Below are the code and all the weights of a small trained network. Each question names an input and a class and asks about switching units off, where a switched-off unit gives its printed mean instead of its output.

import numpy as np


def w(rows, s, z=0):
    codes = np.array(rows[::2]) - 128.0
    scale = np.full(codes.shape[1], s)
    scale[-1] = z or s
    return codes * scale


def f(y):
    return y / 2 * (1 + np.tanh(0.7978845608 * (y + 0.044715 * y**3)))


def log_softmax(a):
    a = a - a.max(-1, keepdims=True)
    return a - np.log(np.exp(a).sum(-1, keepdims=True))


def net(x, mask):
    res = np.array(x, float).reshape(1, 3) / 4 @ E
    y = f(res @ A[0][:, :-1].T + A[0][:, -1])
    res = res + np.where(mask, y, B[0][:, -1]) @ B[0][:, :-1]
    return log_softmax(res[-1] @ U[:, :-1].T + U[:, -1])


A, B = {}, {}
E = w([
[15,178,195,247],'x0',
[227,214,62,199],'x1',
[52,209,77,2],'x2',
],0.0087)
A[0] = w([
[74,58,120,108,64],'N0',
[83,207,136,187,64],'N1',
[183,31,132,159,47],'N2',
[63,113,151,133,62],'N3',
[106,153,182,142,61],'N4',
[129,214,99,96,87],'N5',
[181,115,199,134,251],'N6',
[88,90,145,91,81],'N7',
[81,48,128,98,22],'N8',
[84,168,107,84,49],'N9',
[107,172,104,103,253],'N10',
[150,127,99,88,134],'N11',
[134,110,223,87,64],'N12',
[65,148,101,194,72],'N13',
[104,142,190,132,53],'N14',
[85,155,64,113,54],'N15',
[81,186,117,65,106],'N16',
[97,164,91,87,134],'N17',
[102,185,153,71,124],'N18',
[142,121,150,133,10],'N19',
[183,174,116,140,79],'N20',
[53,91,98,82,101],'N21',
[138,250,90,108,87],'N22',
[165,232,30,162,219],'N23',
[157,79,84,93,74],'N24',
[108,176,138,103,48],'N25',
[127,32,161,141,98],'N26',
[167,129,88,108,41],'N27',
[67,31,133,80,69],'N28',
[158,169,123,102,46],'N29',
[121,125,76,150,204],'N30',
[193,58,140,102,68],'N31',
[158,105,117,170,228],'N32',
[170,106,109,89,59],'N33',
[108,200,176,160,39],'N34',
[143,77,69,88,48],'N35',
[113,199,116,95,59],'N36',
[193,118,153,78,34],'N37',
[189,112,134,188,127],'N38',
[115,117,160,174,64],'N39',
[134,74,170,196,90],'N40',
],0.015,0.0054)
B[0] = w([
[141,137,67,195,181],'N0',
[94,215,39,19,196],'N1',
[174,193,196,141,217],'N2',
[131,180,71,111,174],'N3',
[165,160,78,71,157],'N4',
[162,126,183,172,176],'N5',
[138,64,188,139,214],'N6',
[89,129,100,227,178],'N7',
[148,198,46,200,184],'N8',
[190,183,237,149,172],'N9',
[72,51,196,139,190],'N10',
[102,126,103,80,176],'N11',
[122,136,89,201,169],'N12',
[122,195,98,38,184],'N13',
[172,158,85,89,156],'N14',
[195,185,206,120,157],'N15',
[180,143,230,128,200],'N16',
[176,95,202,130,181],'N17',
[184,106,219,144,182],'N18',
[254,191,112,167,122],'N19',
[152,165,29,172,174],'N20',
[136,95,138,214,196],'N21',
[160,105,163,220,191],'N22',
[47,88,78,249,250],'N23',
[120,156,101,41,188],'N24',
[182,212,175,106,145],'N25',
[140,128,167,201,202],'N26',
[155,199,47,91,163],'N27',
[98,157,78,245,221],'N28',
[142,166,93,128,144],'N29',
[88,92,135,168,157],'N30',
[134,210,161,49,207],'N31',
[111,80,195,171,206],'N32',
[124,176,88,70,177],'N33',
[129,202,63,43,171],'N34',
[125,202,87,47,183],'N35',
[191,185,205,151,163],'N36',
[169,169,73,49,176],'N37',
[199,96,194,192,217],'N38',
[175,168,163,75,168],'N39',
[190,140,207,82,216],'N40',
],0.008,0.013)
U = w([
[214,161,220,193,90],'0',
[175,245,114,114,73],'1',
[171,169,132,251,183],'2',
[135,109,197,209,208],'3',
[93,87,92,146,3],'4',
],0.012,0.0054)

Each question gives the input, the list of numbers given to net, and the class t.
The units are the neurons (one row each of A and B). Each row of codes is followed by its name. A weight is (code - 128) times the scale printed after its matrix; where a second scale follows, it is the last column's (A, B and U).
mask holds one flag per neuron, in row order. A switched-off neuron (its flag False) gives its mean, the last column of its row in B, instead of its output. The means were averaged over made-up inputs and are rounded, as every weight is.
A unit's drop is (log p(t) with every unit on - log p(t) with that unit switched off) / (log p(t) with every unit on - log p(t) with every unit switched off).
The circuit of an input: a set's keep is (log p(t) with only the set's units on - log p(t) with every unit switched off) / (log p(t) with every unit on - log p(t) with every unit switched off). Starting from the 12 units with the biggest drops (on a tie, the unit counted first), units are removed one at a time, each time the one whose removal leaves the highest keep (on an exact tie, the one counted first), for as long as the keep stays at least 0.8.
units of the circuit, in order: the units of the circuit, biggest drop first
top k neurons: the k neurons with the biggest drops, biggest first
drop when u is switched off: that unit's drop, to one decimal
input [6,-7,0], class 2: units of the circuit, in order -> N28
input [3,-2,3], class 3: units of the circuit, in order -> N2, N10, N8
input [-5,-6,3], class 2: top 2 neurons -> N28, N21
input [-3,-3,3], class 3: top 2 neurons -> N2, N40
input [5,6,-6], class 0: top 4 neurons -> N40, N38, N28, N39
input [-5,-6,-2], class 2: top 3 neurons -> N28, N1, N26
input [5,-7,6], class 2: top 2 neurons -> N28, N7
input [8,6,-7], class 1: top 3 neurons -> N1, N34, N13
input [-7,-7,0], class 1: top 2 neurons -> N35, N31
input [5,-6,-3], class 2: top 3 neurons -> N31, N26, N28
input [-4,-2,-2], class 1: drop when N23 is switched off -> 0.1
input [-3,5,4], class 2: drop when N23 is switched off -> 1.3
input [-4,6,3], class 2: drop when N23 is switched off -> 0.3
input [7,5,-5], class 1: units of the circuit, in order -> N1
input [4,6,6], class 0: drop when N28 is switched off -> 0.4
